Below is a small trained network, with its code and all its weights. Each question gives an input and a target symbol and asks what happens when units are switched off, that is, made to give their printed mean instead of their output.

import numpy as np


def w(rows, s, z=0):
    codes = np.array(rows[::2]) - 128.0
    scale = np.full(codes.shape[1], s)
    scale[-1] = z or s
    return codes * scale


def norm(h):
    return h / np.sqrt((h * h).mean(-1, keepdims=True) + 1e-5)


def f(y):
    return np.maximum(y, 0)


def softmax(a):
    e = np.exp(a - a.max(-1, keepdims=True))
    return e / e.sum(-1, keepdims=True)


def log_softmax(a):
    a = a - a.max(-1, keepdims=True)
    return a - np.log(np.exp(a).sum(-1, keepdims=True))


def net(x, mask):
    ids = ['αβγεζηλμξστφψ'.index(c) for c in x.split()]
    T = len(ids)
    res = E[ids] + P[:T]
    u = 0
    for l in range(2):
        r = norm(res)
        for j in range(3):
            rows = slice(3 * j, 3 * j + 3)
            q, k, v = (r @ M[l][rows].T for M in (Q, K, V))
            z = softmax(np.where(np.tri(T) > 0, q @ k.T / 3**0.5, -1e9)) @ v
            o = O[l][rows]
            res = res + np.where(mask[u + j], z, o[:, -1]) @ o[:, :-1]
        u += 3
        y = f(norm(res) @ A[l][:, :-1].T + A[l][:, -1])
        res = res + np.where(mask[u : u + 4], y, B[l][:, -1]) @ B[l][:, :-1]
        u += 4
    return log_softmax(norm(res)[-1] @ U[:, :-1].T + U[:, -1])


Q, K, V, O, A, B = {}, {}, {}, {}, {}, {}
E = w([
[133,102,156],'α',
[163,63,178],'β',
[146,69,173],'γ',
[151,58,183],'ε',
[119,122,238],'ζ',
[153,63,169],'η',
[113,105,158],'λ',
[172,52,186],'μ',
[50,166,133],'ξ',
[5,174,133],'σ',
[119,76,110],'τ',
[143,61,84],'φ',
[168,107,79],'ψ',
],0.019)
P = w([
[254,116,133],'0',
[194,76,117],'1',
[148,64,105],'2',
[88,87,109],'3',
[77,125,101],'4',
[49,155,97],'5',
[57,162,106],'6',
[72,153,117],'7',
],0.0093)
Q[0] = w([
[120,151,187],'L0H1',
[114,122,163],'L0H1',
[78,80,2],'L0H1',
[129,136,178],'L0H2',
[128,114,48],'L0H2',
[162,172,95],'L0H2',
[73,93,166],'L0H3',
[193,169,85],'L0H3',
[107,124,66],'L0H3',
],0.016)
K[0] = w([
[79,109,181],'L0H1',
[106,98,155],'L0H1',
[87,45,7],'L0H1',
[127,165,146],'L0H2',
[127,55,103],'L0H2',
[134,63,190],'L0H2',
[72,118,56],'L0H3',
[197,148,211],'L0H3',
[97,77,129],'L0H3',
],0.016)
V[0] = w([
[115,114,181],'L0H1',
[115,126,155],'L0H1',
[107,106,242],'L0H1',
[205,123,107],'L0H2',
[81,138,155],'L0H2',
[93,111,82],'L0H2',
[118,99,11],'L0H3',
[125,176,167],'L0H3',
[147,184,104],'L0H3',
],0.012)
O[0] = w([
[119,186,191,193],'L0H1',
[153,151,147,151],'L0H1',
[140,246,254,254],'L0H1',
[251,161,91,89],'L0H2',
[38,106,164,152],'L0H2',
[78,75,79,138],'L0H2',
[176,5,91,170],'L0H3',
[47,157,154,74],'L0H3',
[58,89,47,45],'L0H3',
],0.008,0.0055)
A[0] = w([
[175,123,68,25],'L0N1',
[75,54,157,162],'L0N2',
[87,230,93,60],'L0N3',
[116,172,4,2],'L0N4',
],0.014,0.0015)
B[0] = w([
[99,105,175,163],'L0N1',
[67,62,97,254],'L0N2',
[4,77,79,161],'L0N3',
[165,194,106,149],'L0N4',
],0.013,0.0061)
Q[1] = w([
[179,189,225],'L1H1',
[176,94,125],'L1H1',
[89,159,132],'L1H1',
[94,137,164],'L1H2',
[37,140,142],'L1H2',
[112,191,212],'L1H2',
[179,167,106],'L1H3',
[158,4,96],'L1H3',
[152,153,225],'L1H3',
],0.022)
K[1] = w([
[81,216,177],'L1H1',
[110,119,49],'L1H1',
[149,128,218],'L1H1',
[83,135,176],'L1H2',
[75,193,172],'L1H2',
[91,130,212],'L1H2',
[187,119,166],'L1H3',
[168,48,7],'L1H3',
[62,89,194],'L1H3',
],0.021)
V[1] = w([
[155,83,176],'L1H1',
[90,101,157],'L1H1',
[156,73,157],'L1H1',
[168,85,142],'L1H2',
[150,133,69],'L1H2',
[95,165,31],'L1H2',
[139,188,72],'L1H3',
[164,2,202],'L1H3',
[97,174,215],'L1H3',
],0.021)
O[1] = w([
[84,128,148,228],'L1H1',
[83,135,96,130],'L1H1',
[56,102,159,217],'L1H1',
[74,120,111,152],'L1H2',
[108,69,157,69],'L1H2',
[189,70,220,34],'L1H2',
[178,89,184,56],'L1H3',
[120,220,5,255],'L1H3',
[99,233,151,120],'L1H3',
],0.02,0.0087)
A[1] = w([
[90,238,205,215],'L1N1',
[91,115,224,165],'L1N2',
[250,11,243,1],'L1N3',
[155,160,171,3],'L1N4',
],0.014,0.0018)
B[1] = w([
[214,65,166,244],'L1N1',
[72,68,151,164],'L1N2',
[250,166,170,154],'L1N3',
[104,152,115,132],'L1N4',
],0.021,0.011)
U = w([
[168,155,173,45],'α',
[154,200,110,104],'β',
[143,175,139,19],'γ',
[121,208,157,144],'ε',
[143,157,152,3],'ζ',
[115,196,97,67],'η',
[120,187,180,158],'λ',
[120,191,105,66],'μ',
[109,101,192,189],'ξ',
[62,83,229,193],'σ',
[116,103,68,203],'τ',
[148,38,44,136],'φ',
[251,50,111,141],'ψ',
],0.016,0.0058)

Each question gives the input, a string of symbols that net reads in full, and the target symbol t.
The units are the heads (3 rows each of Q, K, V and O) and the neurons (one row each of A and B). Each row of codes is followed by its name. A weight is (code - 128) times the scale printed after its matrix; where a second scale follows, it is the last column's (O, A, B and U).
mask holds one flag per unit, layer by layer, with each layer's heads first. A switched-off unit (its flag False) gives its mean, the last column of its rows in O or B, instead of its output. The means were averaged over made-up inputs and are rounded, as every weight is.
A unit's drop is (log p(t) with every unit on - log p(t) with that unit switched off) / (log p(t) with every unit on - log p(t) with every unit switched off).
The circuit of an input: a set's keep is (log p(t) with only the set's units on - log p(t) with every unit switched off) / (log p(t) with every unit on - log p(t) with every unit switched off). Starting from the 12 units with the biggest drops (on a tie, the unit counted first), units are removed one at a time, each time the one whose removal leaves the highest keep (on an exact tie, the one counted first), for as long as the keep stays at least 0.8.
circuit, biggest first: the units of the circuit, biggest drop first
top k neurons: the k neurons with the biggest drops, biggest first
top k neurons in layer l: the k neurons of layer l with the biggest drops, biggest first
which heads matter: for each layer, one digit per head in row order, 1 if its drop is at least 0.15 and else 0, layers parted by /
input σ σ β, target σ: circuit, biggest first : [L0H2 L1H2]
input σ σ ε η, target σ: which heads matter : 001 / 011
input σ β β β σ, target σ: which heads matter : 000 / 011
input η τ β λ η ψ ξ η, target ψ: circuit, biggest first : [L0H3 L0H1 L1H3]
input ε φ β ψ λ ψ σ, target ψ: which heads matter : 100 / 001
input σ β ε τ η φ μ, target φ: which heads matter : 111 / 001
input ψ φ ε α, target φ: top 2 neurons : [L0N1 L1N1]
input β τ ψ γ, target ψ: which heads matter : 101 / 000
input σ β μ, target σ: circuit, biggest first : [L0H3 L0N3 L1H3]
input ε ε ψ ξ η φ σ ε, target φ: top 2 neurons in layer 0 : [L0N2 L0N4]
input β ψ ε, target ψ: which heads matter : 100 / 000
input ε λ ε σ φ β, target φ: circuit, biggest first : [L0H3 L1H3 L0H1]
input λ γ λ β η ψ λ, target ψ: which heads matter : 101 / 000
input β ε ε σ φ β γ, target φ: top 2 neurons in layer 0 : [L0N2 L0N4]
input β λ μ ε η ε σ μ, target σ: top 2 neurons in layer 0 : [L0N2 L0N3]
input ξ σ ε, target σ: circuit, biggest first : [L0N3 L1H3]
input τ φ η σ, target φ: circuit, biggest first : [L0H1 L1H3]
input ε η β μ φ σ, target φ: circuit, biggest first : [L0H1 L0H3 L1H3]
input σ β ξ σ α, target σ: which heads matter : 000 / 011
input σ ψ β τ, target ψ: circuit, biggest first : [L0H1 L1H3 L1H2]
input β η σ φ σ ψ β σ, target ψ: circuit, biggest first : [L1H3 L0H1 L1H2 L0H3]
input η μ λ ψ φ, target ψ: which heads matter : 100 / 000
input ξ φ τ λ, target φ: circuit, biggest first : [L1H3 L0H1]
input σ ε ψ, target ψ: top neuron in layer 0 : [L0N4]
input λ β ψ ψ λ ε, target ψ: which heads matter : 101 / 110
